Here is a tiny trained network, its code and every weight. The questions are about switching its units off for an input and a target symbol, where a switched-off unit gives its printed mean instead of its output.

import numpy as np


def w(rows, s, z=0):
    codes = np.array(rows[::2]) - 128.0
    scale = np.full(codes.shape[1], s)
    scale[-1] = z or s
    return codes * scale


def norm(h):
    return h / np.sqrt((h * h).mean(-1, keepdims=True) + 1e-5)


def f(y):
    return np.maximum(y, 0)


def softmax(a):
    e = np.exp(a - a.max(-1, keepdims=True))
    return e / e.sum(-1, keepdims=True)


def log_softmax(a):
    a = a - a.max(-1, keepdims=True)
    return a - np.log(np.exp(a).sum(-1, keepdims=True))


def net(x, mask):
    ids = ['αβδηθλξπω'.index(c) for c in x.split()]
    T = len(ids)
    res = E[ids] + P[:T]
    q, k, v = (norm(res) @ M[0].T for M in (Q, K, V))
    z = softmax(np.where(np.tri(T) > 0, q @ k.T / 2**0.5, -1e9)) @ v
    res = res + np.where(mask[0], z, O[0][:, -1]) @ O[0][:, :-1]
    y = f(norm(res) @ A[0][:, :-1].T + A[0][:, -1])
    res = res + np.where(mask[1:17], y, B[0][:, -1]) @ B[0][:, :-1]
    return log_softmax(norm(res)[-1] @ U[:, :-1].T + U[:, -1])


Q, K, V, O, A, B = {}, {}, {}, {}, {}, {}
E = w([
[150,161,186,185,137],'α',
[168,139,213,191,122],'β',
[107,244,112,124,209],'δ',
[202,161,157,123,182],'η',
[251,96,169,123,149],'θ',
[86,213,179,181,134],'λ',
[161,128,169,198,114],'ξ',
[175,51,73,174,94],'π',
[83,164,132,202,108],'ω',
],0.017)
P = w([
[118,118,153,190,187],'0',
[140,146,141,207,145],'1',
[88,86,212,48,43],'2',
[81,70,114,125,222],'3',
[155,164,115,194,104],'4',
[104,110,182,47,7],'5',
[105,82,95,98,194],'6',
[170,166,90,181,98],'7',
],0.016)
Q[0] = w([
[204,228,142,177,74],'head 1',
[61,95,162,38,4],'head 1',
],0.024)
K[0] = w([
[173,113,43,27,195],'head 1',
[54,51,208,144,249],'head 1',
],0.02)
V[0] = w([
[153,6,71,183,63],'head 1',
[240,125,164,75,164],'head 1',
],0.02)
O[0] = w([
[110,56,213,200,194,7],'head 1',
[246,160,142,188,21,2],'head 1',
],0.012,0.0041)
A[0] = w([
[194,247,136,73,226,45],'neuron 1',
[202,161,8,196,229,2],'neuron 2',
[133,168,127,100,56,155],'neuron 3',
[70,81,134,42,61,68],'neuron 4',
[113,127,17,164,183,105],'neuron 5',
[57,75,146,141,57,46],'neuron 6',
[52,181,223,33,70,61],'neuron 7',
[73,194,165,192,108,91],'neuron 8',
[90,154,120,144,216,153],'neuron 9',
[126,5,114,68,63,107],'neuron 10',
[169,78,48,115,148,54],'neuron 11',
[89,103,201,182,185,167],'neuron 12',
[147,173,196,179,179,79],'neuron 13',
[92,109,240,87,39,125],'neuron 14',
[149,155,25,213,111,60],'neuron 15',
[84,134,102,222,172,149],'neuron 16',
],0.013,0.0055)
B[0] = w([
[96,163,234,119,56,167],'neuron 1',
[134,181,3,217,114,140],'neuron 2',
[155,169,105,68,195,215],'neuron 3',
[131,159,108,237,183,167],'neuron 4',
[132,64,139,40,104,183],'neuron 5',
[168,101,165,71,125,143],'neuron 6',
[148,81,190,243,85,193],'neuron 7',
[154,97,184,88,115,175],'neuron 8',
[212,96,129,127,131,237],'neuron 9',
[102,123,211,189,99,145],'neuron 10',
[159,118,146,180,157,131],'neuron 11',
[124,121,39,98,113,255],'neuron 12',
[89,109,117,180,52,180],'neuron 13',
[100,129,76,42,118,181],'neuron 14',
[43,75,128,133,196,172],'neuron 15',
[132,182,169,92,197,214],'neuron 16',
],0.026,0.0089)
U = w([
[42,220,152,204,170,249],'α',
[62,84,85,126,3,91],'β',
[58,226,51,77,85,222],'δ',
[225,235,45,176,131,115],'η',
[251,152,158,218,120,101],'θ',
[162,128,255,65,97,3],'λ',
[197,104,24,143,74,108],'ξ',
[125,62,146,223,187,191],'π',
[98,81,111,32,183,144],'ω',
],0.0096,0.0024)

Each question gives the input, a string of symbols that net reads in full, and the target symbol t.
The units are the heads (2 rows each of Q, K, V and O) and the neurons (one row each of A and B). Each row of codes is followed by its name. A weight is (code - 128) times the scale printed after its matrix; where a second scale follows, it is the last column's (O, A, B and U).
mask holds one flag per unit, heads first, then neurons. A switched-off unit (its flag False) gives its mean, the last column of its rows in O or B, instead of its output. The means were averaged over made-up inputs and are rounded, as every weight is.
A unit's drop is (log p(t) with every unit on - log p(t) with that unit switched off) / (log p(t) with every unit on - log p(t) with every unit switched off).
The circuit of an input: a set's keep is (log p(t) with only the set's units on - log p(t) with every unit switched off) / (log p(t) with every unit on - log p(t) with every unit switched off). Starting from the 12 units with the biggest drops (on a tie, the unit counted first), units are removed one at a time, each time the one whose removal leaves the highest keep (on an exact tie, the one counted first), for as long as the keep stays at least 0.8.
circuit, biggest first: the units of the circuit, biggest drop first
unit that matters most: the unit with the biggest drop
k most important neurons: the k neurons with the biggest drops, biggest first
drop when u is switched off: that unit's drop, to one decimal
input β θ δ β, target θ: circuit, biggest first : head 1
input β α π ω θ ω, target π: 2 most important neurons : neuron 7; neuron 4
input β β β β α ω, target λ: 4 most important neurons : neuron 7; neuron 14; neuron 12; neuron 3
input δ λ ξ β, target ξ: circuit, biggest first : neuron 12; neuron 9
input δ ω δ λ β ω, target α: circuit, biggest first : head 1; neuron 4; neuron 7
input α β β π β δ β, target δ: circuit, biggest first : head 1; neuron 9
input β λ ξ β π δ, target λ: 2 most important neurons : neuron 7; neuron 14
input ξ ω ω, target β: circuit, biggest first : neuron 14; neuron 7
input β β β λ α δ, target α: 2 most important neurons : neuron 4; neuron 7
input β δ π, target λ: 3 most important neurons : neuron 10; neuron 6; neuron 14
input δ ω θ, target η: circuit, biggest first : head 1; neuron 4
input α θ θ, target θ: 2 most important neurons : neuron 7; neuron 4
input δ ξ α δ, target ξ: 3 most important neurons : neuron 9; neuron 2; neuron 12
input λ π π ω α, target π: circuit, biggest first : head 1
input β ω ω, target λ: 3 most important neurons : neuron 14; neuron 7; neuron 12
input λ η θ, target α: 2 most important neurons : neuron 4; neuron 9
input α ω ξ, target θ: 2 most important neurons : neuron 7; neuron 4
input λ λ α η, target λ: 3 most important neurons : neuron 1; neuron 12; neuron 5
input π δ λ δ β, target δ: drop when head 1 is switched off : 0.5
input ξ δ ω ξ ω λ, target β: drop when neuron 12 is switched off : 0.2
input ω δ ξ ω η π η, target π: unit that matters most : head 1
input η ω λ ω ω ω π π, target π: drop when neuron 15 is switched off : 0.0
